Each row is followed by its class number.
[-234  399 -151  262  -12  -21 -195  481   48 -474   54  498 -233   11
  -68   83  -67  -26  438  138 -394  278  189 -369   55  201  -21  240
   25    9  155 -475 -517  -54]	11
[-230  350  -89   78   56    0 -292   59 -279 -140   85  163    1 -271
   94   23  -77 -184  118  -26 -183 -154 -155   46  173  -78 -201  104
   65   72   59  -35 -171  178]	1
[ -84  195  -44 -119  -57   67 -280 -327 -100 -170  -15   79 -211    0
   67  281  -96  -23  194  123  -59  419 -231 -236 -167 -108   14  -25
  320   38 -234    4  337   97]	2
[-340  213 -207   23 -286 -327  -82  -59    4 -365  199  -12   99   -6
 -180   71  -44  -97   57  -74  -16  269  -88   14   -8  142 -116  -31
  186  -34  107   -5  -55 -225]	4
[ 153  209  -61   12  354 -262  -68 -126 -637   30  272   20   76 -180
   -5  238   64   -6  134  296 -207   28   -8 -371  302 -102 -107  369
 -303   41 -156  319 -203  163]	9
[ -49   31  185  162  -10  218  -57  113  140  -80  125   75  377 -225
 -130 -167 -269 -108  112  198  -78  -63  109    3 -141 -140 -220  199
   81 -117  -34  192  -68  -56]	1
[-126  265  275 -334   47 -221   44  -78 -372   46 -285 -212  105  367
  105  166   30   78 -266   91  376   39  -35  427  230 -233   44  -21
  224  -67   60  -27  395   84]	9
[ 225  115    5  231 -157  -24  -34   -5 -150  -69  -21 -143   66  225
  -11   72 -152   -3 -214  232 -184 -287  249 -173    4  -51  -78 -188
  252   28 -250    8 -431  -48]	1
[  85  153 -312  -36   17  -52  -87  130  -22 -377   57  158  324   53
 -248 -369  205 -224   70   30  -47   71 -252    3  313    4   68 -155
  123   75   -3 -259  -13  -76]	2
[  85   93 -269  -43  249  200  -20  227  -40   -2 -101   60  273  158
   59  247  184 -211 -121   48 -138 -113  -24  213   48 -141   16 -173
   41  148    1  -65   40   12]	0
[-166   99  183  397 -104   22 -180  147 -528  411 -239  -61  108   49
  -46  480 -235   83  -43  -32 -107 -134   69  -86  302 -391  -62  192
   25   68  288  -33  232  -11]	5
[ 239    4  -74  239 -520  193 -220 -195  128  -27 -138   16  -43   35
    8  547 -154   69  -86  -21  182  -99  327 -288   57  -35   58 -110
  312  117  314  -35  -59  -20]	0
[-130  213  162   91  -79 -185  -21 -245 -305  -35 -150  -82  143 -221
 -171  395  128   93   -1 -150  -67  113 -151  365  441 -275 -132  120
 -473 -198  255   39   88  -91]	10
[-207   53  136    0 -369   68   64 -486  -91 -135 -280  -61 -279 -119
 -230  393   44   19 -415 -195 -200  120  113  244   74 -222  -82  -26
  -52  -86 -238  248   30  248]	11
[ 317  -88  132  100 -183  193  -28 -456  522  176  -59 -225 -388 -319
 -173  -39 -283  162   16  124   21 -112  237  151   93  -62  122 -126
  -65  -96  139   26 -227 -249]	2
[-174  -21   60  -59 -291 -278   27 -156  -47  119  -89  -61 -164  260
 -193   14 -143  204   13 -125  -86  -18  -41  159  177  -58  226   36
   48   57  472   57   12  -74]	3
[-255  134   73 -109  -76  108  -76   20  383  191  120   -4  -47 -163
   90  407 -203  274   99  259    3 -300  387 -233  -99  -91   94  151
  196 -104   17  -42  150 -234]	3
[ -24  384    1 -145 -244  237  -31 -303 -506 -291 -274 -256 -281 -100
   38   61 -159  127   19 -122 -285  128  336   46  314 -377  222  -76
   54  152 -425   56 -190  415]	6
[ -71  190 -366  110  488  621  -81  -88  330  189  222  333  694 -157
  150 -270  296 -223  295  411   17    0  143 -392 -193   47 -306  143
 -113   40 -430  130  162   26]	1
[  26  148 -329   80  337 -123  -78  -20   48 -245   90  -27   42   20
  -59  249    1   12  138  260 -106   55  -32 -166   70   68  -61  -36
  114   60 -425 -251   43  -31]	11
[  51  152   59 -254    1  151  170   60  172 -238 -255 -113  156 -200
 -228  150   43  -75   38   74  -91  299  239  348  167 -246  126  184
   85  102   67  -35 -469 -185]	7
[-154   -3  152 -279 -210    5 -174 -214    0 -213    1  220  -49  132
  137  337 -169  148  253   -5   63  199  245 -138  -84 -322  164  185
  175   -2   11  290  272   36]	5
[ 153   19 -298 -307 -130  185 -101 -310  100  171   83 -152  125  135
  156  231  126 -135 -155   30 -202 -381 -113   35 -579    9  106 -344
  154  107 -153   20   78   82]	10
[ -49  241  183  526 -144  -54 -226   25 -295 -351   52  157   76  -77
  -40   34 -430  108  244  -51   14  -12 -201 -282  355  -54 -100  273
 -147   -9   97   88 -400  -91]	1
[ 109  279 -119  -35  -20   -5  154  -51 -276 -157 -199 -258  105   55
 -133 -108    7 -178 -185 -132  110 -170  -84  255  235 -103  224 -382
   41   91 -182  -90   -4  -48]	7
[ -85  324   78   48 -454  370   47 -512 -112 -334 -106  -10  327 -201
 -147 -100 -268   17  107  -83  -96  177  103  166  102 -270   -6   32
  163 -112 -212  439  -89  126]	1
[-198  457 -209  299  163  161 -190 -119 -429 -150 -154   66  224   28
 -109  -34 -238 -198   39  142 -140   -6  191  137  455 -176  -62   56
 -385   75  -45   83  -74  132]	7
[  -3  238  167 -204   49  133   60  -58  -68  280  201  -27  265  211
  369   71 -320   27 -156   31  606 -439  174  139 -219   93   92   66
  384  -90   53  551  127 -223]	8
[ 227  290  134  -70   90  -38  -25 -312 -148  -61 -242  -14 -179   -7
 -183  541   -4 -189 -214  105   69  -91  221  188  206 -315  133 -140
  105   19  -49  218  -46 -114]	8
[-269  533  178  509  142  -42 -266  -57    0 -142   96   95  264  -87
 -111  119 -160  -57  -26   70  187  -96   77   62  280 -112 -311  -15
   -5 -136  136  169  113 -270]	6
[-120   43  415 -330 -415   80  146 -226 -222 -147    9  -19 -393 -327
   44  194  -88   42   63 -346 -202   99  145  -16 -393 -188  149   91
  101  -87 -286  350 -180   77]	10
[-247  -65   80  -48  166 -212   91   39   38  254   99  -73  186  149
  219 -208  -73  286 -260   76  291 -230   52 -342 -149  418   95  -47
  215  -64 -118  -18  541    1]	0
[-172   50   95 -174  -45 -105   59 -163  427  -16   93  -51  -53  183
  -69 -225 -218  165   37   36  341   -5 -136  209  108  -24  235    4
  234 -129  154   55  186 -341]	9
[-108  241 -301   70 -147  154  -90  179 -106 -303  156  368   -7 -379
   18 -185 -216 -191  668  102 -246  240   71 -454   52   40   61   55
  332   51 -128 -134  -67   84]	7
[-125  303 -214  156 -307 -291  -13  208 -206 -116   -4  116   18  -13
 -114  225   20 -162  144  262  -91 -119 -109 -390  229 -105   19 -116
 -165  -19  226 -164 -201  -93]	5
[ -13   20 -348  -51 -344  178  -65   55  158 -459  -84   82   43   90
 -259  191  -33   53  313  -30 -413  291   97 -127  -13 -105  233   44
   45  123   -1 -367 -212  -20]	4
[-403  118 -146 -243  257   80  143  -52 -133   -8  -43   18  187  237
   -8  -16  335  -46  112   22   95  561  -57  132 -150   98 -159  346
  -75   81 -143   49  180  224]	9
[ 216  106   28 -120  -11  107 -123 -219  -40  -14   45    9  -22 -483
 -109 -104   80 -261 -123  298 -142  128  113  -26  306 -278 -176   93
  -91   49   10  358 -364  153]	2
[-410  120 -213  440  342  148  -10  268   -6  171  -86  121   86   12
 -165 -695  301 -102   25  100 -210  -96  -45  -51   68  302 -463  100
 -222  152 -328 -529  -81  360]	11
[  72  261   62   25 -406   78  100   21 -160   50   51 -283  -63 -437
   35   90 -142  203   -5  -59 -219 -367  188 -306  111  -92  265 -202
 -109 -101   -3   54 -107   -1]	8
[  85  405 -140  -40 -155 -129 -194  -78 -509 -460  297  211   46 -183
   69 -114 -171 -181  193  162   69  -99 -120 -117  528 -239  -57  -18
 -165 -124  -99  365 -134  137]	2
[-280   56  366 -110 -243 -193  -44 -126 -467  151 -534  -34 -285   12
 -124  156 -223  320 -201 -172   38  162 -129  -14  578 -212  285  462
  125  190  305 -193    0  247]	11
[ 363   28   90  -57  482  289   16    7  -74  267 -136  188   39 -100
 -137  152  584 -344 -133  373 -197   21 -166   -7 -301 -100 -369   63
  -31   42 -401 -159  -72  166]	2
[ 244  -12  104  -77  -62  407   12 -204  274  -13  -41  126  194 -169
   10 -451  -64  -28  126  118  -20 -125  -65  232  -65  -79 -114  182
  -29   60 -128   95 -487   82]	11
[-168  466  132   72  100 -322 -267  280 -422 -241   66  279 -399 -336
  325  354 -185 -155  310   -1  146  -69  305  -93  426 -101 -119  -27
   52  -27  149  -83 -127 -112]	4
[-406  293 -220  366  -40  -29  -95  225  187  -46  146  144  110 -118
 -337 -285 -110  -82  162  243  -37   72  337 -281  260  186 -124  175
  132  -52  270 -241    9  -32]	9
[-274  327 -236  194 -165 -218  -59 -291 -167   94   84  172   98  168
    6 -102 -354  -46  185  310  324  -51  -42 -409  430   43   67   63
  -49   33   74  208  -67 -279]	4
[-233  221  -37   11 -279  -17   67  164  228 -610   19  219   84 -277
    5  151 -343  -55  606  112  -81   58   47   12   25  -36    7  172
  -62   10  102   40 -624 -169]	9
[ 376  -13 -131  410  202  -65 -243  191 -454 -443  -81  273  123  -71
  -43  -21   21 -267  214  -39   23  219 -349  -68  687 -209 -213   38
 -369  118   86  -91 -203  193]	6
[  98   64 -114    5 -295    6    1  -19  107 -447  -60 -267   12 -207
 -156  380   13  -17  -18  -16  -45  -78  257  220   87 -242 -136 -117
  140   52 -138  -41 -316  125]	5
[ -12  282 -109   43 -161 -175  127 -240 -379  112 -213 -229  167   85
 -149  -61   27 -138  -98   45   21 -104  -11  199  160  -27  -21 -268
   -3   59  -76 -104  -17  -51]	11
[-377 -145   31  198 -571  146  -21  168  427  206  -55  324  159 -311
  -66 -233 -153 -149  135  141  -26   21  484 -350   36   89  -87  167
 -264 -131  531  -70 -245 -270]	10
[ -23   48 -169  -24 -207  -85   18 -258  154 -239  -29  153  -99 -203
  163 -166   41   49  -53  -36 -115   52   -8 -170  328  178   40 -132
  161   43 -152  153 -424   16]	8
[   4 -210  -66  199 -115   16 -109    7  150  139  -15 -239 -261   18
 -210   91 -207   71  -82  123   89 -278  211    7  -92   90 -153   77
  148   29 -136 -417   15   42]	7
[ -81   42 -417 -254 -168 -518  -34 -278 -355 -424   92  -12  -77  353
   37 -378   25   40  357 -346   -8   90 -405  187  247  137  265 -312
  -83  220  115  -48   89  149]	4
[ -62  356 -118  329   75   96 -334  124 -170 -186   20  229 -194  336
  197  574  -62  209  190 -102 -303 -190   18   78  260 -191  -48   62
  -83   58  128 -127 -321  -75]	6
[ -26  273  191   99 -176  -34  -41 -201 -315 -163  -81 -126 -209  -45
 -258  -37 -126 -155 -125  -71  -27 -118   23  215   65 -184  -75  -29
 -128   41  -26  265 -212  208]	8
[-105  199  119  182 -206   40 -255 -128 -441  321 -132   47 -328 -214
  -28  350 -454  -38  130   20  149  216  106 -385  194  -73  163  286
   26  -35  337 -163  235 -124]	6
[ -37   34   74 -255  322   35  -81 -165   -9  114  -51   68  -54  -47
  222   12  112 -133  -73   -4  -36 -172 -119  394 -298   62 -205  -56
  465  107 -168   56  166  329]	9
[ -10  169 -178  -42 -128  -12  -58   53 -223 -190   31 -110 -120  -90
   -5  253   15  -93  159 -215 -143   27 -216  107   -1  -61   59 -101
  -66  107   42 -132 -147  -25]	3
[-289   76  362 -260 -235 -246 -141   91 -368   72   41   -7 -214 -262
  127   35   39 -290 -363   59   25  -22 -328   95 -254  -48 -407  227
   20  -86   44  118 -209  280]	10
[ -69   38  -87  491  394 -497 -103  -32 -331   68   89  -77  211   35
 -243   36  102   56 -197   98 -418 -169 -311  105  462   -5 -284   32
 -541  -73   -9  -49 -141 -173]	5
[-241 -112  115 -184  177  225  100  -57  237  237 -184  -13  331   75
  -84  -17  338 -162  -87  218  165  263   45  103 -268 -176 -292  106
    4   80 -203   80  373   77]	3
[-417  169  122   50 -304   75   62  116  -69 -216 -115  -28 -219  -38
 -212  -93  164 -132  -33 -141 -380  173 -235  103 -135 -178 -224  148
  -43  108 -326 -132 -666   22]	10
[ 183  102 -186  -99  144  316    7   44  123   24  -45  116  458  -60
 -103  137  521 -247    6  251  -22  354   46 -233 -142 -126 -129   98
 -109   44  -82 -102    4  -27]	5
[  10  248 -157  -37  162  -63   56 -310  -63 -208  -68 -248 -175  -10
  -48  156  -87  136  241   79   20   58  -93  161  218 -122   92  -76
 -220   33 -155   12  -28  142]	1
[-111  133 -328  234 -186  276  -90 -378 -164  197  -18  -33  543 -212
  113 -253 -251 -298 -203  298 -193  -42  -47 -271  178  -23 -113 -230
 -128    5 -396  296  -90 -250]	2
[ -68  264  217  126 -206   -6  -45   20 -212  -46   74  157 -205 -346
   48  224 -254  -78   91 -108  165 -115  340 -352  138 -131  108   81
  243  -35  -15  222 -158 -215]	5
[ 212  388 -404  359   52  -62  -27  -59 -626 -238  -17  111  471  196
   88  168   62   14  157  339   47  -28 -110 -133  899 -316 -226 -139
 -255  -91 -107  220  118  348]	6
[ 271  383   12  102  425  109  -41  -63 -253  112  224 -275  227 -509
 -272  -86   86  -83  -18   93  167 -323  -16  224  251  -93 -242  128
  102    1  -69   66  129  262]	3
[ -48 -128 -190  122   93  511 -118 -438  385  307  -32   60  441   81
   33  260  -89   36  -28   -6  -33  188  160  -77 -226  -39   28   50
  191  139   55  416  394  -79]	3
[ 298  254 -503 -269  485  389 -220  -60 -209   14  392   22  566  -16
   47  221  284 -226  247  251  134  242  -58  162   65 -213 -195  205
   50  -92 -287  -25  474  -30]	3
[  48  212 -162  230   -7 -123 -168   54 -273 -123  247  105   78   27
   29   43 -106   87  343 -125  -73 -178  -82  133  411  -85  -33  -41
  -93 -154   43  -75   41 -282]	8
[-181 -127 -169   -9 -147  200   75  -22  334  352   90  126  355  181
 -256  -31  160 -156   90   36  -10 -144  339  -14 -287  -78  -26   82
   -8  117  178  105   79 -305]	11
[ -69  174  -60  -43  434  162  -68 -187  -62  -42   98   27  494   92
 -228   15  387 -174 -110   59  158   -7  -15  102   20 -175 -201  162
  -20   77 -389   96  326    7]	9
[-320  295  345 -462  127 -355  -64 -318   47    5  386  -72 -485  -21
    1   91  -96  133 -170   78   62  -10  143  127 -543  236   14  242
   63 -333  -52  207   99 -147]	1
[-268  421 -153  -24 -384  -87 -135   19 -325 -236  -27   23 -140  -67
 -174  192 -155  -21  269   42 -258  189 -228  229  218 -203  -68   96
  285  -97  124 -260  -33   96]	7
[  21   82 -350  -95    6  234 -127 -440   20  479  381   26  282  -32
  -22   30   98   21  165  242 -149  102 -158 -261 -216  -31  -67  225
  -56  -48  -43  238  278  -84]	11
[ 276  141  -71  340  300  138  -36    7  115  166 -274  -34  502  -87
 -205   15  334 -284 -342  163  154 -120 -195  163  185   98 -285 -101
 -140   92  280 -218 -142   55]	10
